Each row has a name. Each piece below is followed by the name of the row it came from, unless a question asks for something else. Each question is about the rows just above it. Places in a row count from 0.

Z_908: [-1.56  4.22 -4.76 -0.93  7.25  1.52 -1.21 -1.49  0.66 -4.12 -0.87  1.20]
Z_333: [-0.31  6.24 -2.38  4.26  2.00 -0.44  1.66  4.14 -0.23 -2.17 -2.34  5.49]
Z_376: [-2.39  4.19 -0.60  0.30  3.39  3.12 -4.65 -1.03  4.97 -4.54 -2.14  2.79]
Z_526: [-0.31  6.24  0.22  4.26  2.00 -0.44  1.66  4.14 -0.23 -2.17 -2.68  5.49]
Z_695: [-3.72  2.24  3.05  3.30  4.13 -1.39  2.50  6.24 -1.03 -2.60 -1.65  4.46]
Z_178: [ 4.11  8.77 -2.38 -1.74  0.98  1.72 -0.08  4.01  0.97  0.82  0.35  0.59]
Z_35: [-2.37  3.93 -3.93 -0.10  2.58  0.47 -2.38 -0.87 -5.25 -0.95 -2.60 -5.06]
Z_278: [ 4.11  8.77 -2.38 -1.74  0.98  1.72 -0.08  4.01  0.97 -1.12 -0.58  4.43]
Which row holds [0.47 2.58] read backwards?	Z_35
tags:
[-3.93] -> Z_752
[0.97] -> Z_574
[-5.26] -> Z_821
[-2.37] -> Z_362
[-5.25] -> Z_656
[-3.92] -> Z_62
[-0.23] -> Z_133
The tag of Z_35, keyed by place 8:	Z_656
Which value is in both Z_526 and Z_695?	[6.24]
Shared by Z_178 and Z_333:	[-2.38]
[-0.31  6.24 -2.38  4.26  2.00 -0.44  1.66  4.14 -0.23 -2.17 -2.34  5.49] is in which row?	Z_333
Which value is in both Z_333 and Z_35?	[-2.38]

Z_485: [ 6.01  5.14  6.13 -1.01 -7.88]
Z_36: [ 3.36 -2.65  6.13 -2.73 -3.01]
Z_302: [ 5.70  2.61  3.30 -1.65 -6.66]
Z_252: [ 5.37  1.49  4.08 -1.91 -5.99]
Z_677: [-0.12  7.72 -8.24  0.71 -4.88]
Z_268: [ 5.67  2.50  3.38 -1.68 -6.59]
Z_431: [ 3.36 -2.65  6.12 -2.73 -3.01]
Z_424: [-8.26 -8.48 -0.58 -2.44  6.96]
Z_352: [-8.78 -6.95 -2.69 -1.94  6.69]
Z_99: [-1.90  6.50 -8.92  0.66 -3.22]
Z_755: [-6.66 -9.67  2.37 -3.04  6.39]
Z_692: [-4.42  4.00 -9.12  0.38 -0.56]
find: [-1.90  6.50 -8.92  0.66 -3.22]	Z_99
The one value in Z_36 and Z_485:	[6.13]
key -> tag
[5.14] -> Z_228
[-7.88] -> Z_331
[-1.90] -> Z_413
[6.01] -> Z_960
Join Z_485 by its entry at place 0:	Z_960
find: [-8.78 -6.95 -2.69 -1.94  6.69]	Z_352
[2.50 5.67] is which row, read backwards?	Z_268
[ 5.67  2.50  3.38 -1.68 -6.59] is in which row?	Z_268

Z_421: [ 2.44 -0.01 -1.80 -1.05  0.26 -0.99 -0.37 -0.42 -0.54 -0.94 -0.17 -0.21
 -0.65  0.33  0.33 -0.42  1.71  0.24 -0.56  4.25  1.49  1.27 -2.76  0.29
 -0.33  0.39  1.94 -4.37  0.69 -3.20  1.35  2.53  1.00]
Z_558: [ 2.44 -0.01 -1.80 -1.05  0.26 -0.99 -0.37 -0.42 -0.54 -0.94 -0.17 -0.21
 -0.65  0.33  0.33 -0.42  1.71 -0.06  0.54  0.50  0.38 -0.72 -0.75 -0.55
  1.21 -0.05 -1.62  1.46  0.78 -0.86 -0.01  0.69  0.31]
Z_40: [ 2.44 -0.01 -1.80 -1.05  0.26 -0.99 -0.37 -0.42 -0.54  2.62 -0.17 -0.21
 -0.65  0.33  0.33 -0.42  1.71  0.24 -0.56  4.25  1.49  1.27 -2.76  0.29
 -0.33  0.39  1.94 -4.37  0.69 -3.20  1.35  2.53  1.00]
Z_354: [ 2.44 -0.01 -1.80 -1.05 -0.17 -0.99 -0.37 -0.42 -0.54 -0.94 -0.17 -0.21
 -0.65  0.33  0.33 -0.42  1.71 -0.06  0.54  0.50  0.38 -0.72 -0.75 -0.55
  1.21 -0.05 -1.62  1.46  0.78 -0.86 -0.01  0.69  0.31]
[ 2.44 -0.01 -1.80 -1.05  0.26 -0.99 -0.37 -0.42 -0.54 -0.94 -0.17 -0.21
 -0.65  0.33  0.33 -0.42  1.71  0.24 -0.56  4.25  1.49  1.27 -2.76  0.29
 -0.33  0.39  1.94 -4.37  0.69 -3.20  1.35  2.53  1.00] is in which row?	Z_421
[ 2.44 -0.01 -1.80 -1.05  0.26 -0.99 -0.37 -0.42 -0.54  2.62 -0.17 -0.21
 -0.65  0.33  0.33 -0.42  1.71  0.24 -0.56  4.25  1.49  1.27 -2.76  0.29
 -0.33  0.39  1.94 -4.37  0.69 -3.20  1.35  2.53  1.00] is in which row?	Z_40

